Here is a tiny trained network, its code and every weight. The questions are about switching its units off for an input and a target symbol, where a switched-off unit gives its printed mean instead of its output.

import numpy as np


def w(rows, s, z=0):
    codes = np.array(rows[::2]) - 128.0
    scale = np.full(codes.shape[1], s)
    scale[-1] = z or s
    return codes * scale


def norm(h):
    return h / np.sqrt((h * h).mean(-1, keepdims=True) + 1e-5)


def f(y):
    return np.maximum(y, 0)


def softmax(a):
    e = np.exp(a - a.max(-1, keepdims=True))
    return e / e.sum(-1, keepdims=True)


def log_softmax(a):
    a = a - a.max(-1, keepdims=True)
    return a - np.log(np.exp(a).sum(-1, keepdims=True))


def net(x, mask):
    ids = ['αβγζηλπσφ'.index(c) for c in x.split()]
    T = len(ids)
    res = E[ids] + P[:T]
    r = norm(res)
    for j in range(3):
        rows = slice(2 * j, 2 * j + 2)
        q, k, v = (r @ M[0][rows].T for M in (Q, K, V))
        z = softmax(np.where(np.tri(T) > 0, q @ k.T / 2**0.5, -1e9)) @ v
        o = O[0][rows]
        res = res + np.where(mask[j], z, o[:, -1]) @ o[:, :-1]
    y = f(norm(res) @ A[0][:, :-1].T + A[0][:, -1])
    res = res + np.where(mask[3:7], y, B[0][:, -1]) @ B[0][:, :-1]
    return log_softmax(norm(res)[-1] @ U[:, :-1].T + U[:, -1])


Q, K, V, O, A, B = {}, {}, {}, {}, {}, {}
E = w([
[165,198,226,159,145,167],'α',
[222,86,212,146,150,128],'β',
[208,139,90,195,111,140],'γ',
[182,150,139,144,215,151],'ζ',
[137,162,221,183,102,90],'η',
[185,255,135,177,159,83],'λ',
[102,112,206,170,176,142],'π',
[133,175,47,188,130,128],'σ',
[170,125,164,159,176,24],'φ',
],0.0056)
P = w([
[61,79,79,60,99,159],'0',
[138,108,111,190,117,105],'1',
[131,106,73,201,106,84],'2',
[122,113,74,222,106,81],'3',
[145,123,120,135,185,181],'4',
[159,178,170,162,134,109],'5',
[167,128,255,181,118,144],'6',
[169,31,211,201,163,143],'7',
],0.0049)
Q[0] = w([
[149,228,172,9,147,115],'h1',
[22,61,82,22,92,181],'h1',
[183,88,187,252,56,163],'h2',
[30,121,145,67,105,145],'h2',
[116,83,104,227,101,55],'h3',
[168,170,155,242,93,108],'h3',
],0.0044)
K[0] = w([
[149,99,109,235,107,32],'h1',
[159,182,158,191,156,146],'h1',
[105,153,56,78,87,168],'h2',
[254,169,109,170,164,82],'h2',
[128,122,111,73,111,199],'h3',
[40,106,77,12,116,117],'h3',
],0.0059)
V[0] = w([
[138,162,170,70,151,186],'h1',
[39,255,46,133,84,136],'h1',
[207,66,149,140,121,98],'h2',
[60,65,189,133,3,150],'h2',
[234,226,167,152,89,172],'h3',
[122,92,105,124,176,242],'h3',
],0.0072)
O[0] = w([
[97,253,136,65,139,90,64],'h1',
[107,86,138,156,208,63,2],'h1',
[178,154,71,163,27,189,178],'h2',
[42,221,138,235,133,154,120],'h2',
[92,185,196,140,39,2,41],'h3',
[229,230,153,92,173,137,149],'h3',
],0.007,0.0038)
A[0] = w([
[58,34,145,112,255,6,161],'n1',
[229,36,77,164,208,185,254],'n2',
[213,92,61,77,124,95,53],'n3',
[147,50,94,191,116,170,137],'n4',
],0.003,0.00068)
B[0] = w([
[69,159,57,64,134,164,150],'n1',
[138,148,253,182,105,87,253],'n2',
[144,165,169,153,114,135,164],'n3',
[139,132,194,90,82,89,197],'n4',
],0.0061,0.0045)
U = w([
[55,214,189,74,96,49,105],'α',
[113,202,86,77,12,175,101],'β',
[184,127,191,210,96,73,103],'γ',
[203,163,165,7,170,128,102],'ζ',
[2,140,149,197,112,133,123],'η',
[69,68,112,43,84,13,138],'λ',
[121,147,146,151,185,169,254],'π',
[114,56,171,132,253,109,76],'σ',
[133,3,118,148,81,194,110],'φ',
],0.0054,0.0064)

Each question gives the input, a string of symbols that net reads in full, and the target symbol t.
The units are the heads (2 rows each of Q, K, V and O) and the neurons (one row each of A and B). Each row of codes is followed by its name. A weight is (code - 128) times the scale printed after its matrix; where a second scale follows, it is the last column's (O, A, B and U).
mask holds one flag per unit, heads first, then neurons. A switched-off unit (its flag False) gives its mean, the last column of its rows in O or B, instead of its output. The means were averaged over made-up inputs and are rounded, as every weight is.
A unit's drop is (log p(t) with every unit on - log p(t) with that unit switched off) / (log p(t) with every unit on - log p(t) with every unit switched off).
The circuit of an input: a set's keep is (log p(t) with only the set's units on - log p(t) with every unit switched off) / (log p(t) with every unit on - log p(t) with every unit switched off). Starting from all 7 units, units are removed one at a time, each time the one whose removal leaves the highest keep (on an exact tie, the one counted first), for as long as the keep stays at least 0.8.
circuit, biggest first: the units of the circuit, biggest drop first
most important unit: the unit with the biggest drop
drop of u: that unit's drop, to one decimal
input φ φ γ ζ λ π, target φ: most important unit : h3
input σ φ α, target σ: circuit, biggest first : (h1 h2)
input η β η η β φ, target η: circuit, biggest first : (h2 h3)
input φ σ β σ, target φ: circuit, biggest first : (h3 h2)
input ζ φ α β, target ζ: circuit, biggest first : (h2 h3)
input ζ φ α, target ζ: circuit, biggest first : (h2 h1)
input β φ η α ζ π, target β: circuit, biggest first : (h1 h2)
input λ φ η, target λ: circuit, biggest first : (h3 h2)
input σ ζ γ, target σ: circuit, biggest first : (h1 h2)
input φ φ φ, target φ: drop of h3 : 0.5
input ζ ζ π β, target ζ: drop of h3 : 0.2
input η φ φ β γ, target η: drop of h3 : 0.2
